In the rows, zero is written as 128.
Known rows:
[180 169 136 103 124 149 121 110  89 146 156 103 100 101 146 129 139  96
 145  84 109 169  94 152 145 158 130 124 173 163 156  97 210 128 130 107
 135 150 129 151 126 130 245 100 152]: flugren
[122 126 160  54 157 140 126  72  95 125 100 151 143 153 160 148 147 145
 131 154 140 142 138  80  78 155  88 204  83  94  80 134 134 151 138 171
 128 144 143 175 144 114 168  76 185]: grutreden
[111 127 144  79 155 125  93  82  67 128 112 173 148 102 146 135 159 143
 132 138 154 138 128 102  81 144  93 183 103 110  94 142 138 155 131 174
 115 156 148 167 154 128 171  99 209]: skilesto
[132  94 142  89 135 118 122  85  99 114 101 200 153 140 159 150  99 141
 140 156 135 128 128  77  92 149 103 161 116 114  91 144 112 151 130 164
 145 144 125 162 117 118 135  69 210]: tritas
[151 109 128 125 135 138 177 142  70 121 121 140 159 101  77 194 106 100
 137 175 151  85 130  97 142 109 153  84 189 130 165  78 129 182 104 122
 138 126  76 122 163 106 114 169 131]: lukludes
[140 119 173 104 179 108 122  89 146 134  85 179 115 136 170 135 112 150
 149 173 134 101 123  83 115 133 107 157  79  84 103 147 117 150 114 180
 151 117 157 158 110 101 120  81 208]: kefesa
[125 114 118 157  89 119  84 110 165  82 148 125 109 154  96 104 173 154
  88 139 107 161 130 186 102 140 138 124 102 127 146 109 115 119 172 129
 132 147 123  63 132 112  78 123 105]: gapon
[ 87  99 105 189 159 122 133 203 127 228 148 120 161 115 125  91  89 107
 154 101 136  99 143  95 109 124 140 121 165 153 132 175 120 100 122 128
  99 140 136 155 107 147 124 132 112]: stelugres
[140 153 161 142 104 127 100 132 172  89 169 110  79 141 128 131 212 160
  93 114 118 130 127 172 126 125  90 145 111 107 130 132 126 117 162 118
 122 133 145 121 151 107  88 151 100]: zeruska
[119 102 131 104 145 114  92  84  98 138  91 169 142 115 169 141 103 151
 140 155 142 131 119  90 106 151  95 170  69  92  95 127 114 141 125 179
 136 135 144 139 121 127 160 115 211]: kuples
[117 133 128 114 141 143 162 128  68 115 123 118 143 112  77 177 134 100
 137 172 155  84 133  99 140  97 165  86 178 123 151  89 119 183  91 122
 128 100  85 117 170 120 125 162 119]: treskek
[118 146 140 162  54 100  98 111 137  52 161 131 120  95 120 111 162 157
 105 118 127 131 145 182 150 103  90 150 120 148 131 132 105  93 127  95
 114 151 131 101 144 153  82 151 107]: trafam
[121 140 137 158  84 126  90 137 139  61 188 134 110 142 121 126 197 146
 104 107 130 137 116 165 121 124 109 112 135 133 116 149 119 133 162 110
 101 135 124 109 153 127  89 133 103]: muvi
[130 123 153 128 162 106  91  97 110 122 105 213 154 115 146 127 120 138
 158 153 144 103 121  88  91 127 115 127 108 114 101 146 110 161 118 180
 130 125 141 154 126 121 125  82 224]: sula
[123 155 148 148  82 128  90 127 138  66 183 123 111 116 106 121 210 152
  95 100 133 138 138 178 116 121  85 146 134 135 128 140 128 123 156 108
 105 157 133 121 167 133  97 142 111]: flodre
[108 100 127 108 161  95  75  65 108 150  78 168 143 137 134 111 118 157
 144 180 121 132 134 114  76 151 133 168  74 101 128 106 115 148 125 200
 147 138 151 116 116 119 148  84 216]: brubrul
[ 78 129 105 154 172 148 134 189 110 215 141  99 160 115 109  82 125 111
 143  90 134 129 160 117 112 116 147 139 145 144 127 175 134  98 125 124
  96 138 157 177 127 160 145 136  98]: drotrol

Facts:
bogrik: tabre brubrul,gapon,rafam; lozane 903
brubrul: tabre drale; lozane 544
derun: lozane 544
drale: lozane 544
drekla: tabre trise,stodur; lozane 903
drerem: tabre ludu,kletrus; lozane 903
drisik: tabre fluflo,kubruk; lozane 834
drotrol: tabre kubruk,kamil; lozane 903
dukivu: lozane 903
fegru: tabre godun,gibo,kletrus; lozane 271
fetil: tabre trobrel,fluflo; lozane 834
fiklos: tabre sugris,stubri; lozane 271
flapla: tabre fluflo,stubri; lozane 834
flefar: tabre flapla; lozane 229
flekla: lozane 544
flodir: tabre sugris; lozane 271
flodre: tabre grokivil,drisik; lozane 834
fluflo: tabre fegru; lozane 229
flugren: tabre grutreden; lozane 229
gapon: tabre kluklinos; lozane 834
gebruk: tabre ludu,fluflo,skimus,flekla; lozane 544
gesak: tabre ludu; lozane 271
gibo: tabre kamil; lozane 544
giklemas: tabre drekla; lozane 271
godun: tabre ludu; lozane 903
grivilir: tabre ludu,stodur,nolin; lozane 903
grokivil: tabre skimus,derun,grutreden; lozane 903
grutreden: lozane 544
kamil: lozane 903
kefesa: tabre nolin; lozane 544
kletozis: lozane 271
kletrus: tabre skimus; lozane 834
klevom: lozane 229
kludres: tabre stodur; lozane 271
kluklinos: lozane 834
klustili: tabre skimus,trise,sugris; lozane 544
kubruk: tabre kamil,grivilir; lozane 834
kuples: lozane 544
ladivok: tabre fegru,kluklinos; lozane 544
lagram: tabre fluflo; lozane 834
leskir: tabre gibo,natrak; lozane 834
leste: tabre kluklinos,trise,vameplar; lozane 903
liskitra: tabre kluklinos,leste; lozane 229
lodedrul: tabre godun,skimus,kletrus; lozane 903
ludu: lozane 271
lukludes: tabre tritas,kletrus; lozane 271
mitol: lozane 229
muvi: tabre skimus,kamil; lozane 834
natrak: tabre lodedrul; lozane 229
nesi: lozane 229
nolin: tabre kletrus; lozane 834
novan: tabre skimus,kletrus; lozane 834
pitrak: tabre natrak; lozane 544
plagal: tabre zeruska,derun,kubruk; lozane 229
plagol: tabre vitros; lozane 834
plepem: tabre grivilir; lozane 834
ploga: tabre fluflo; lozane 834
ploske: lozane 271
plugro: tabre stodur; lozane 834
pluso: tabre lodedrul; lozane 834
rafam: tabre zibol; lozane 271
riguflim: tabre kletrus; lozane 903
rogres: tabre kletozis,lagram; lozane 834
setram: tabre mitol,kletrus; lozane 229
skiledran: tabre nesi; lozane 229
skilesto: tabre grutreden; lozane 544
skimus: lozane 903
stelugres: tabre nolin,lodedrul,natrak; lozane 903
stiri: tabre kefesa,zasum; lozane 903
stodur: tabre kefesa; lozane 834
stubri: tabre godun; lozane 903
sugris: tabre trise,vameplar; lozane 229
sula: tabre drerem,nolin; lozane 544
sune: tabre stodur,vameplar; lozane 834
terum: lozane 903
tiflin: tabre kefesa; lozane 834
toguka: tabre lagram; lozane 834
tono: tabre godun,leskir; lozane 271
tovur: tabre kletrus; lozane 834
trafam: tabre ploga,kletozis; lozane 834
treskek: tabre fegru,skimus; lozane 271
trise: tabre skimus,kamil,grivilir; lozane 903
tritas: lozane 544
trobrel: lozane 544
vameplar: tabre ludu,flekla; lozane 903
vitros: lozane 903
vofan: tabre drerem,leste; lozane 271
vunam: tabre stodur; lozane 544
vutrim: tabre trobrel,dukivu; lozane 834
zaledro: lozane 834
zasum: tabre stodur,flekla; lozane 271
zeruska: tabre vunam; lozane 834
zibol: tabre gesak,stodur,nolin; lozane 544

Rows:
No name comes twice in this set of rows, the named rows included.
[124 142 172  99 185 100 105  81 132 137  94 168 121 119 164 131 151 147
 149 150 129 109 127  93 117 128  95 169  78  84 107 150 127 159 117 185
 135 112 169 164 125 120 141 102 206] => vunam
[105 109 120 136 143 132 149 123  69 130 128 101 128 119 102 179 129 100
 156 175 170  65 120  90 147  98 155  78 179 111 150  83 102 181  90 119
 122  94  94  77 160 127 132 182 108] => tono
[ 79  98  97 126 147 149 167 173 145 201 125  92 153 163 136  94  80 106
 138 106 130 125 150  90 112 128 157 136 149 137 118 176 109  83 126 116
 115 119 139 153  91 158 124 116  75] => godun
[100  96 107  86 155 165 198 176 149 200 113  99 151 178 131 100  83 102
 119 101 121 155 163  85 101 145 149 162 142 138 101 178 127  92 141 114
 125 140 133 185 101 122 122  96  65] => skimus
[158 110 157 154  86 125 116 140 200  73 159 132  79 176 141 140 157 150
 103 129 107 134 119 153 124 137  98 131 133 112 131 146 115 114 162 111
 141 134 118 108 122  95  62 109  97] => nolin
[ 97 118 125 109 159  97  86  64  83 116  96 199 168 131 140 102 125 130
 155 154 144 126 121  96  87 120 139 136  90 124 101 125 115 153 114 179
 125 125 141 132 123 149 146  81 211] => ladivok
[110 144 148 114 159  99  94  87  94 109  99 211 155 101 145 106 127 145
 163 140 151 108 125 101 116 109 114 128  95 119  79 142 115 158  98 167
 124 117 144 156 135 156 136  89 223] => gebruk
[137 127 117 121 152 136 161 132  85 129 105 127 161 104  65 164 127 100
 123 179 149  94 128 114 146  92 186  65 159 120 162  80 124 188 101 136
 139 102  90 109 161 110 109 165 127] => vofan
[174 167 110 122 131 132  98 101 115 133 119 135 107 118 127  99 112  94
 155  91  98 178  84 164 156 145 192  63 148 167 163  86 192 139 118 117
 145 121 123 108 106 139 209  94 160] => liskitra
[188 144 118 110 114 140 131 111 119 149 122  91  89 122 179 150  63 101
 135  92 104 170  76 135 166 182 123 114 136 132 144  83 195 111 142 112
 153 133 120 102  93 118 235 131 151] => nesi
[132 113 117 119  82 134 114 110 178  58 140 124 105 189 119 110 163 153
  79 137 108 176 136 174 108 145 141 126  92 120 131 111 112 118 181 111
 138 131 116  73 122 110  74 102  80] => kluklinos

Now the same elements, written a new way:
Known rows:
[116 117 110 124 122 133 127 125 139 131 129 131 123 131 126 114 153 133
 121 152 122 134 123 118 137 142 129 117 128 128 124 117 139 123 144 103
 124 112 136 121 136 131 150 138 125 103 113 109 132 135 144 137 104 132]: drisik
[130 147 121 134 110 134  99 118 115 137 137 128 133 128 122 140 124 141
 135 131 127 130 124 137 107 124  93 115 118 112 102 128 131 144 108 130
 144 154 138 127 125 131 118 127 144 127 115 171 143 140 116 119 146 118]: trise
[131 122 133 137 152 120 130 119 127 127 120 122 112 123 123 141 117 139
 130 118 135 135 109 125 157 112 156 130 135 138 129 152 168 125 137 147
 119 128 125 134 126 148 106 122 113 133 152 111 116 130 111 109 156 177]: rafam
[138 131 178 124 124 138 151 135 121 123 112 123 131 129 121 122 122  96
 129 101 116 108 161 153 136 132 136 132 149 135 150 110 115 119 142 144
 118 125 116 142 129 117 124 110 136 150 140 152 128 123 131 129 131 104]: gibo
[119 119 112 122 120 130 137 126 142 133 124 136 124 134 139 110 145 134
 119 160 126 134 118 120 145 144  99 110 126 125 116 119 128 118 154 109
 127 119 139 121 128 135 157 139 123 104 122 107 137 136 149 134  96 128]: lagram
[131 121 111 132 166  98 147 149 125 131 128 139 147 113 149 123 128 131
 132 129 141 132 127 132 110 121 125 162 106 141 152 147 104 155  91 128
 126 130 108 125 121 118 133 127 121 128 131  91 122 111 115 125 118 112]: sugris
[121 115 111 123 130 137 129 124 140 128 129 129 125 127 125 121 148 128
 122 149 125 137 124 117 136 143 156 116 125 125 117 111 142 124 146  99
 127 112 143 117 140 122 148 141 127 107 112 108 125 130 144 146 110 138]: plepem
[138 131 185 123 130 139 152 134 121 127 115 125 133 128 118 123 128  98
 129  99 116 111 164 158 137 127 148 133 148 139 153 110 118 120 145 142
 122 127 119 143 133 118 124 109 136 150 136 153 123 124 129 127 131 106]: vunam
[120 118  92 135 145  99 136 149 125 125 120 135 141 112 152 113 120 125
 136 131 133 120 125 126 103 130 101 168 110 139 156 151 109 160  72 127
 115 120  95 123 111 120 130 126 123 116 135  89 134 116 114 123 115 112]: mitol
[131 126 131 136 162 115 126 119 126 120 119 124 112 126 126 149 108 131
 127 106 136 141 114 119 150 119 164 122 130 140 123 136 158 116 123 152
 122 125 127 129 122 145 102 131 110 128 150  98 121 136 116 117 157 162]: treskek
[136 122 112 131 170  95 153 150 125 126 129 140 148 115 155 129 120 128
 130 130 145 133 121 126 112 125 125 154 103 136 143 143  93 146  96 133
 129 134 114 122 120 116 136 133 117 133 134  90 126 108 119 133 122 106]: flefar
[135 148 123 134 115 133 101 119 115 133 138 129 134 130 123 148 120 139
 135 129 130 133 122 132 106 125 105 110 116 110  98 121 127 138 108 132
 147 155 143 126 128 127 119 132 142 130 114 168 142 138 117 127 150 114]: drotrol
[115 133  27  98  50 181 118 135 178  82 128 135 126 172 125  77 112 174
 118  96 146 168 140  72 107 122 101 143  97 117 231 121  68 128 191 142
 156  88 161 110 168 116 103 168 135 138 117 178 100  93 160 116 102 207]: plagol
[116 116 110 124 124 135 126 125 140 131 128 131 124 129 124 114 153 133
 122 152 122 135 125 119 136 141 137 118 128 128 124 117 141 125 143 101
 124 111 136 120 137 129 149 137 126 105 112 107 128 135 143 138 104 135]: kubruk
[117 117 108 123 124 134 129 124 140 131 127 132 124 130 130 113 150 133
 121 152 124 133 122 120 137 144 124 115 126 126 120 118 136 123 148 103
 125 114 138 120 132 130 151 138 126 103 116 108 130 135 147 139 103 134]: flapla
[120 117 115 124 123 132 130 127 138 126 131 130 124 133 124 123 149 130
 121 151 123 137 120 112 135 142 145 115 127 126 121 109 137 117 141 104
 126 111 139 120 143 126 151 143 122 108 110 110 135 132 144 147 109 130]: flodre
[133 126 134 136 165 116 127 119 126 122 120 125 112 125 128 148 109 132
 126 106 137 142 115 121 151 119 165 121 129 140 122 136 158 117 127 152
 124 127 128 129 122 145 102 129 111 128 150  97 118 136 117 117 157 163]: fiklos

Rows:
No name comes twice in this set of rows, the named rows included.
[134 132 179 123 122 138 149 133 122 129 113 124 132 128 119 115 130 100
 129 101 114 106 165 160 136 127 128 136 150 139 157 117 118 123 144 141
 119 126 114 145 127 123 124 104 138 147 139 152 124 127 129 120 127 106] => flekla
[129 134 190 126 104 126 148 140 116 121 121 124 132 143 108 126 140 104
 127 104 106 107 155 142 132 122 124 139 156 144 171 106 115 110 126 148
 113 118 101 152 143 131 128 110 127 148 130 161 144 131 124 120 125  88] => grutreden
[135 146 119 134 111 134  99 118 114 132 136 127 133 128 124 147 115 136
 136 130 129 131 121 131 105 128 105 112 116 108  95 122 128 139 107 132
 145 153 141 124 126 125 118 133 143 131 116 168 144 137 117 129 150 116] => stelugres
[130 122 126 135 150  83 150 156 117 119 139 138 149 131 136 142 135 134
 130 131 135 135 114 107 104 117 135 163 111 143 164 129  98 136  75 136
 122 123 101 132 144 122 139 139 107 136 119 100 145 112 109 131 122  90] => flugren
[133 146 114 135 107 134  98 118 114 130 135 126 132 128 125 147 112 134
 137 130 129 129 120 128 102 130 101 112 116 107  94 122 127 139 104 133
 143 151 138 123 125 124 117 134 143 129 117 168 148 137 118 130 150 115] => riguflim
[128 124 120 138 153 116 122 119 126 116 114 120 109 124 129 146 100 125
 129 107 133 137 113 114 146 126 159 124 131 138 121 135 159 118 113 153
 117 119 120 127 118 142 100 132 111 123 153  96 127 137 117 121 158 162] => lukludes
[137 133 196 126 109 124 154 141 113 112 125 123 134 146 108 142 131  99
 126 102 110 112 148 132 131 124 150 134 153 138 162  91 110  99 127 152
 116 118 110 149 153 122 130 120 122 159 128 162 149 124 125 134 134  83] => skilesto
[129 120 106 133 164  98 146 148 124 128 127 137 146 112 149 122 124 129
 133 129 140 130 125 129 108 124 126 162 106 140 152 146 104 155  86 127
 124 128 106 123 119 118 132 128 121 127 132  90 124 111 115 127 118 112] => natrak
[136 147 124 133 119 136 101 118 115 135 138 129 135 127 123 147 121 139
 135 128 130 135 125 136 106 123 112 112 115 111  97 123 130 142 111 130
 148 156 145 125 129 125 118 131 144 132 114 168 137 136 116 127 151 119] => stiri
[132 132 184 124 118 134 149 136 120 127 116 125 132 133 115 118 135 102
 128 101 111 108 162 155 135 125 126 136 153 142 162 112 118 120 136 144
 117 124 109 147 132 126 126 106 134 146 135 154 131 129 128 119 125  99] => derun
[144 124 182 126 101 145 169 135 121 125 118 117 133 126 119 121 126 103
 135 128 120  98 138 154 151 123 133 142 155 120 153 129 130 124 176 138
 112 129 123 150 142 115 135 105 135 173 145 181 127 101 122 129 139 132] => brubrul

The same elements again, as new rows of numbers:
Known rows:
[160 150 142 115 139 138 145 122 138 131  82 134  83 120 150 135 144 135
 119 164 130 104 132 139  49  81 140 105 135 107 140 141 202  90 148 137
 142 138 189]: gibo
[169 116 104 176 153 160 106  95  97 139 107 126 103 131 147 120  84 127
 145 157 159 137 121 119 148 102 153  99 144 102 127 159  94 197 123 137
 130 112 129]: leskir
[104 132 111 109 112 145 153 175 172 120 129 131 107 151 160 133 142 134
 113 135 171 130 163 180 152 150  70 108 120 136 144  76 190 137  90 149
 117 118 117]: klevom
[153 110 114 155 157 153 115 121 125 130 132 138 125 132 125  90 101 124
 146 138 116 153  96  99 146 110 158 104 129 124 142 175  58 190 123 129
 141 116 120]: plepem
[128 127 159 101 112  95 117 122 137 124 121 154  55 128 144 145 127 138
 129 137 143  97 129 152  60  89 148 147 113 162 130 113 199  60  97 173
 156  88 151]: trobrel
[ 96 130 127  81  99 140 115 192 152 113 142 132  80 152 169 131 135 127
 128 164 186 118 140 180 164 182 100 103 112 106 132 100 155 141  92 119
 127 136 109]: flefar
[ 87 176  98 155 101 104 130 145  70 122  98 108 201 114  61 185 149 103
 123  74 120 180 108 119 114 161 129 137 151 136 119  99 150 117 136 123
  89 137 135]: grokivil
[101 169 123 121 118 137 134 134 122 102 110 102 171 127 111 123 135 172
 129  48 104 125 133 148  71  74 192  91 124 174 152  87 240  30 142 162
 137  73 183]: grutreden
[145 137 163  58 145 116 119 120 161  85 120 157 122 131 137  97 131 146
 120 104 100  86 121 132  70  89 202 120 130 143 148 116 171  68 128 116
 157 108 157]: flekla
[117 103 159 135 138 127 131 128 195 137 172 119 135 129 109 106 154 165
 137 115  78 121 156 131 183 147 120 171  83 140 138 129  95 104 173 104
 156 205 155]: zasum
[195 104 106 155 131 143  83  85  92 137 115 103 149 171 119  69  73 158
 111  98 120 109 120 108 139  50 165 101 151 117 118 123  91 138 112 110
 126  91  65]: kletrus
[118 104 134 160 119 147 118 128 154 178 143  81 142  98 138 124 113 162
 146 142 113 124 169 142 168 169 108 166 115 138 125 133 135  86 200 110
 135 186 123]: lukludes
[ 86 142 138 110 117  90 177 137  88 113 141 133 173  89 125 185 163  58
  90 143 111 162 105  87 112 179  60 175 141 122 109 145 110 131 134 142
  77 113 102]: bogrik
[151 158 162  87 110  67 106  81  88  99 101 171 171 133  96 157 128 111
  79 104 137 106 137 109 132 143 141 148 155 107 100  89 112 121 103  99
 109 146 121]: godun
[127 150 118 128 124  85 153 127 117 126 101 163 162 115  73 159 163  80
 101 108  97 160 103  91 108 147  90 149 142 123 116 116 110 143 125 116
 103 168 129]: drekla
[157 123 102 190 151 163 120 128  90 144 113 102 111 137 140 117 109 124
 156 166 139 144 103  99 138 111 136  96 145  95 134 175  85 192 139 128
 132 120 130]: muvi
[134 124 132  77  87 116  81 176 148 128 130 121  72 200 161 130 150 144
  94 145 184  83 145 171 155 106  76 103 100  83 117  68 175 117  65 115
 124 133  85]: fluflo

Rows:
No name comes twice in this set of rows, the named rows included.
[129 153 159  81 125  78 136 102 110  87 117 169 176 126  80 164 148  87
  83  98 122 134 126  92 136 152 131 149 146 112 112  97 104 128 109  95
 116 146 125] => vameplar
[140 105  93 171 160 135 134 127 129 132 146 145 136 147 106  81 128 128
 157 105 103 161  82 100 142  87 148 110 115 150 146 150  72 183 111 147
 141 113 119] => zeruska
[182  91 110 146 144 112 123  98 145 118 133 150 136 172  89  43 109 134
 128  78  80 136  99  89 140  47 147 116 116 148 135 129  61 174 100 128
 153 102  96] => stodur
[ 96 135 109 120 113 148 167 169 181 127 128 136 110 125 170 144 142 120
 122 146 184 136 169 205 149 171  77 100 115 152 152  82 181 146  95 173
 124 108 129] => skiledran
[107 109 143 158 116 131 137  98 173 160 155 108 139 117 137 148 142 167
 146 131 123 110 184 150 195 149 101 171  93 163 124 105 146  97 161 131
 137 156 166] => ploske
[134 106 109 173 143 141 128  96 101 126 142 126 129 134 135 123 114 126
 150 125 150 145 127 127 162  94 143 118 127 159 129 147  97 173  85 166
 127  69 121] => zaledro
[142 113 161 138 112 147  90 102 158 163 153  91 126 133 132 148 134 176
 130 156 124  93 185 139 190 131 105 158  96  99 104 114 127 109 183  93
 135 206 150] => fegru
[113 145 132 121  90  57 123  93  85 149 124 175 127 121  88 198 140  92
 112 107 157 123 127 130 125 122  82 178 131 154  98  78 136 123  67 161
 104 114  97] => dukivu
[116 120 144 157 120 155 103 128 154 162 145  71 130 116 135 136 131 168
 146 158 116 118 167 133 174 169 113 159 106  95 128 135 130 105 203  96
 132 203 157] => treskek
[128 159 111 141 118  96 157 138  97 138  84 147 132 109  95 199 164  79
 108 150 123 156 112 103 101 157  75 141 153  97 110 125 137 154 128 126
  99 178 154] => drotrol
[150 124 145 100 137 116 152 153 168 120 107 146 122 119 123  74 119 139
 127 103  71 116 105 127  35  92 164 128 125 172 149 132 175  68 147 133
 165 138 125] => kefesa
[ 90 138  83 136 119 166 161 227 178 132 126 113 115 151 140 126 173 113
 142 130 152 171 128 160 139 157  82  85 114 107 158 119 181 149 124 133
 125 157 141] => plagal
[163 113 176 105 127 122  90  73 187 114 155 111 159 172 116  94 138 196
 111  99  98  74 201 129 206  99 150 149  89 121 122  83 124  85 151  74
 139 184 159] => ludu
[118 109 131 169 135 139 148 127 191 158 142 106 134 124 121 116 168 163
 151 141  97 135 168 128 180 146  80 176  88 132 136 136 125 118 189 110
 149 216 167] => giklemas

